Below are the code and all the weights of a small trained network. Each question names an input and a target symbol and asks about switching units off, where a switched-off unit gives its printed mean instead of its output.

import numpy as np


def w(rows, s, z=0):
    codes = np.array(rows[::2]) - 128.0
    scale = np.full(codes.shape[1], s)
    scale[-1] = z or s
    return codes * scale


def f(y):
    return np.maximum(y, 0)


def softmax(a):
    e = np.exp(a - a.max(-1, keepdims=True))
    return e / e.sum(-1, keepdims=True)


def log_softmax(a):
    a = a - a.max(-1, keepdims=True)
    return a - np.log(np.exp(a).sum(-1, keepdims=True))


def net(x, mask):
    ids = ['ΓΩδελψ'.index(c) for c in x.split()]
    T = len(ids)
    res = E[ids] + P[:T]
    u = 0
    for l in range(3):
        q, k, v = (res @ M[l].T for M in (Q, K, V))
        z = softmax(np.where(np.tri(T) > 0, q @ k.T / 2**0.5, -1e9)) @ v
        res = res + np.where(mask[u], z, O[l][:, -1]) @ O[l][:, :-1]
        u += 1
        y = f(res @ A[l][:, :-1].T + A[l][:, -1])
        res = res + np.where(mask[u : u + 8], y, B[l][:, -1]) @ B[l][:, :-1]
        u += 8
    return log_softmax(res[-1] @ U[:, :-1].T + U[:, -1])


Q, K, V, O, A, B = {}, {}, {}, {}, {}, {}
E = w([
[129,70,134,84,182,64],'Γ',
[110,185,77,85,172,178],'Ω',
[2,175,144,119,158,106],'δ',
[64,113,204,137,189,166],'ε',
[84,96,83,107,114,168],'λ',
[75,126,152,154,130,175],'ψ',
],0.017)
P = w([
[107,103,152,88,195,78],'0',
[118,148,85,130,45,59],'1',
[131,123,170,54,170,131],'2',
[107,137,92,162,76,69],'3',
[136,124,187,51,150,157],'4',
[114,122,85,173,104,73],'5',
[146,131,192,43,136,160],'6',
[124,117,78,191,129,77],'7',
[144,138,201,31,116,160],'8',
[126,92,71,202,144,87],'9',
[152,145,208,22,99,166],'10',
[134,86,71,228,163,84],'11',
[155,166,210,1,95,162],'12',
[128,95,79,195,143,78],'13',
],0.0098)
Q[0] = w([
[111,3,192,157,14,242],'L0H0',
[79,172,98,111,166,100],'L0H0',
],0.035)
K[0] = w([
[119,113,36,252,194,100],'L0H0',
[161,178,154,100,54,102],'L0H0',
],0.035)
V[0] = w([
[124,2,197,108,103,78],'L0H0',
[6,191,143,174,104,101],'L0H0',
],0.008)
O[0] = w([
[167,108,189,70,4,106,3],'L0H0',
[195,255,155,128,136,49,212],'L0H0',
],0.0062,0.0039)
A[0] = w([
[206,95,102,186,88,150,3],'L0N0',
[167,119,162,172,77,247,59],'L0N1',
[127,200,113,87,165,174,45],'L0N2',
[241,115,123,166,102,159,47],'L0N3',
[66,155,107,181,109,81,121],'L0N4',
[153,172,108,211,19,164,65],'L0N5',
[169,127,125,143,122,146,51],'L0N6',
[102,120,39,126,105,65,50],'L0N7',
],0.013,0.005)
B[0] = w([
[127,27,191,136,76,174,128],'L0N0',
[149,187,130,95,210,97,131],'L0N1',
[214,134,200,255,128,242,250],'L0N2',
[142,184,179,76,53,156,128],'L0N3',
[227,59,218,206,71,147,193],'L0N4',
[73,59,13,204,118,131,133],'L0N5',
[150,193,102,169,89,190,128],'L0N6',
[198,5,110,109,89,222,169],'L0N7',
],0.0082,0.011)
Q[1] = w([
[83,140,141,99,96,88],'L1H0',
[213,237,68,183,96,253],'L1H0',
],0.03)
K[1] = w([
[71,134,138,180,100,95],'L1H0',
[133,207,99,163,178,254],'L1H0',
],0.044)
V[1] = w([
[41,201,183,94,2,119],'L1H0',
[51,101,142,128,104,173],'L1H0',
],0.0073)
O[1] = w([
[91,43,98,225,254,58,1],'L1H0',
[137,167,83,155,145,112,130],'L1H0',
],0.0043,0.016)
A[1] = w([
[147,231,46,89,121,92,174],'L1N0',
[64,161,46,217,79,113,132],'L1N1',
[44,167,2,109,119,111,131],'L1N2',
[17,170,110,70,147,203,63],'L1N3',
[142,154,72,184,60,131,61],'L1N4',
[93,149,143,127,92,156,176],'L1N5',
[11,158,164,143,124,97,1],'L1N6',
[39,152,150,29,185,101,72],'L1N7',
],0.016,0.0043)
B[1] = w([
[64,155,167,93,128,68,146],'L1N0',
[92,202,60,97,80,134,138],'L1N1',
[232,92,168,177,204,162,133],'L1N2',
[153,118,105,24,187,146,214],'L1N3',
[97,110,80,124,156,76,224],'L1N4',
[98,139,106,158,152,109,254],'L1N5',
[68,167,152,142,98,102,131],'L1N6',
[100,147,5,157,97,93,153],'L1N7',
],0.02,0.011)
Q[2] = w([
[200,213,131,151,171,169],'L2H0',
[214,110,96,61,157,253],'L2H0',
],0.031)
K[2] = w([
[148,203,43,103,55,168],'L2H0',
[98,31,18,4,125,162],'L2H0',
],0.03)
V[2] = w([
[254,214,106,112,132,48],'L2H0',
[165,125,115,162,158,107],'L2H0',
],0.0093)
O[2] = w([
[2,39,128,93,151,145,254],'L2H0',
[148,135,143,134,105,176,137],'L2H0',
],0.0039,0.0074)
A[2] = w([
[58,127,241,176,131,177,58],'L2N0',
[175,76,132,106,157,120,134],'L2N1',
[155,119,180,72,5,165,72],'L2N2',
[87,139,127,208,104,121,129],'L2N3',
[114,180,192,200,125,125,152],'L2N4',
[171,58,72,198,121,141,184],'L2N5',
[140,55,94,172,67,130,1],'L2N6',
[187,90,106,178,66,122,85],'L2N7',
],0.016,0.0075)
B[2] = w([
[130,235,49,45,31,153,186],'L2N0',
[108,166,151,208,112,138,201],'L2N1',
[129,199,137,91,214,221,138],'L2N2',
[139,119,190,174,140,199,218],'L2N3',
[142,44,179,126,173,4,197],'L2N4',
[165,76,175,82,9,168,250],'L2N5',
[152,235,31,124,245,110,193],'L2N6',
[50,69,129,159,206,121,173],'L2N7',
],0.013,0.016)
U = w([
[177,90,74,151,57,138,90],'Γ',
[179,138,95,118,163,138,140],'Ω',
[152,56,80,174,145,74,229],'δ',
[172,76,2,128,115,86,130],'ε',
[121,136,62,199,84,108,1],'λ',
[164,136,92,119,88,73,147],'ψ',
],0.0052,0.0021)

Each question gives the input, a string of symbols that net reads in full, and the target symbol t.
The units are the heads (2 rows each of Q, K, V and O) and the neurons (one row each of A and B). Each row of codes is followed by its name. A weight is (code - 128) times the scale printed after its matrix; where a second scale follows, it is the last column's (O, A, B and U).
mask holds one flag per unit, layer by layer, with each layer's heads first. A switched-off unit (its flag False) gives its mean, the last column of its rows in O or B, instead of its output. The means were averaged over made-up inputs and are rounded, as every weight is.
A unit's drop is (log p(t) with every unit on - log p(t) with that unit switched off) / (log p(t) with every unit on - log p(t) with every unit switched off).
The circuit of an input: a set's keep is (log p(t) with only the set's units on - log p(t) with every unit switched off) / (log p(t) with every unit on - log p(t) with every unit switched off). Starting from the 12 units with the biggest drops (on a tie, the unit counted first), units are removed one at a time, each time the one whose removal leaves the highest keep (on an exact tie, the one counted first), for as long as the keep stays at least 0.8.
circuit, biggest first: the units of the circuit, biggest drop first
most important unit: the unit with the biggest drop
top k neurons: the k neurons with the biggest drops, biggest first
k most important neurons of layer l: the k neurons of layer l with the biggest drops, biggest first
input Ω Ω ε Ω λ Γ, target Ω: 2 most important neurons of layer 1	L1N5, L1N4
input Ω ψ δ ψ Γ δ Ω λ Γ Ω λ, target Ω: circuit, biggest first	L1N3, L0N4, L0H0, L1N4
input ψ ε δ λ Γ Ω δ Ω λ δ, target Γ: 3 most important neurons of layer 2	L2N5, L2N0, L2N3
input Ω λ λ ε Ω δ, target δ: circuit, biggest first	L0N4, L1N3, L2N4
input Ω Ω δ ε Ω Ω Ω Ω Ω Ω ψ Γ ψ, target ε: 3 most important neurons of layer 0	L0N2, L0N1, L0N4
input Ω Ω Ω Ω ε Ω Γ δ, target δ: most important unit	L2H0
input Ω ε Ω Γ Ω Ω ε Ω Ω Ω ε Ω, target ψ: 2 most important neurons of layer 1	L1N0, L1N7
input Ω Ω δ Ω ε ψ Ω δ, target Γ: circuit, biggest first	L0N4, L2N5, L0N7
input ε δ Γ Γ λ δ Γ Γ, target Ω: 2 most important neurons of layer 2	L2N2, L2N6
input δ Ω Ω Ω Γ ε, target ψ: circuit, biggest first	L2N0, L2N4, L1N3, L1N4
input ψ Ω Ω λ, target ε: circuit, biggest first	L2N6, L0N7, L1N4
input δ Ω Ω λ Ω λ Ω Ω Ω Ω δ Ω, target δ: circuit, biggest first	L0H0, L1N0, L1N3, L2N4
input Γ δ Ω ψ ψ Ω δ Ω λ Γ λ, target ε: top 3 neurons	L0N2, L1N7, L0N4
input Ω Ω Ω δ Ω δ Ω Ω ε Ω, target ψ: circuit, biggest first	L0H0, L1N0, L0N4, L0N2
input Ω ψ λ Γ Γ Ω Ω Γ, target Γ: top neuron	L2N5
input δ Ω λ δ Ω δ Ω Ω ε δ Γ Ω δ Γ, target Γ: circuit, biggest first	L2N5, L1N3
input δ Ω Ω λ Ω ε λ Ω Ω δ λ, target ψ: top 3 neurons	L1N0, L0N4, L2N0
input δ Ω ψ Ω ε Γ Ω Ω Ω δ ψ, target ψ: top 2 neurons	L2N0, L2N4
input δ ε λ, target ψ: top 2 neurons	L1N3, L1N4
input δ δ Ω Γ δ Ω Ω ψ, target λ: top 4 neurons	L0N5, L1N1, L1N3, L0N7
input ε δ ψ, target ψ: most important unit	L2N0
input δ λ δ Γ ψ, target ε: top 3 neurons	L1N7, L0N2, L0N4
input Ω Γ Ω ψ, target λ: top 4 neurons	L0N5, L1N1, L1N3, L2N3
input Ω Γ Γ ε Γ Ω δ Γ ε, target ε: top 3 neurons	L1N7, L0N2, L1N3
input Ω Γ λ δ δ ε Ω Ω ε Ω Γ ε, target ψ: top 2 neurons	L2N0, L0N7
input Ω Γ Ω Ω Ω Ω δ Ω, target δ: top 3 neurons	L1N0, L1N3, L1N4
input Γ Ω λ δ Γ, target ε: 3 most important neurons of layer 0	L0N2, L0N4, L0N7
input Γ ψ δ Ω Ω Ω, target Γ: 2 most important neurons of layer 0	L0N7, L0N4
input Ω Ω Γ Γ ε, target ε: most important neuron of layer 1	L1N7
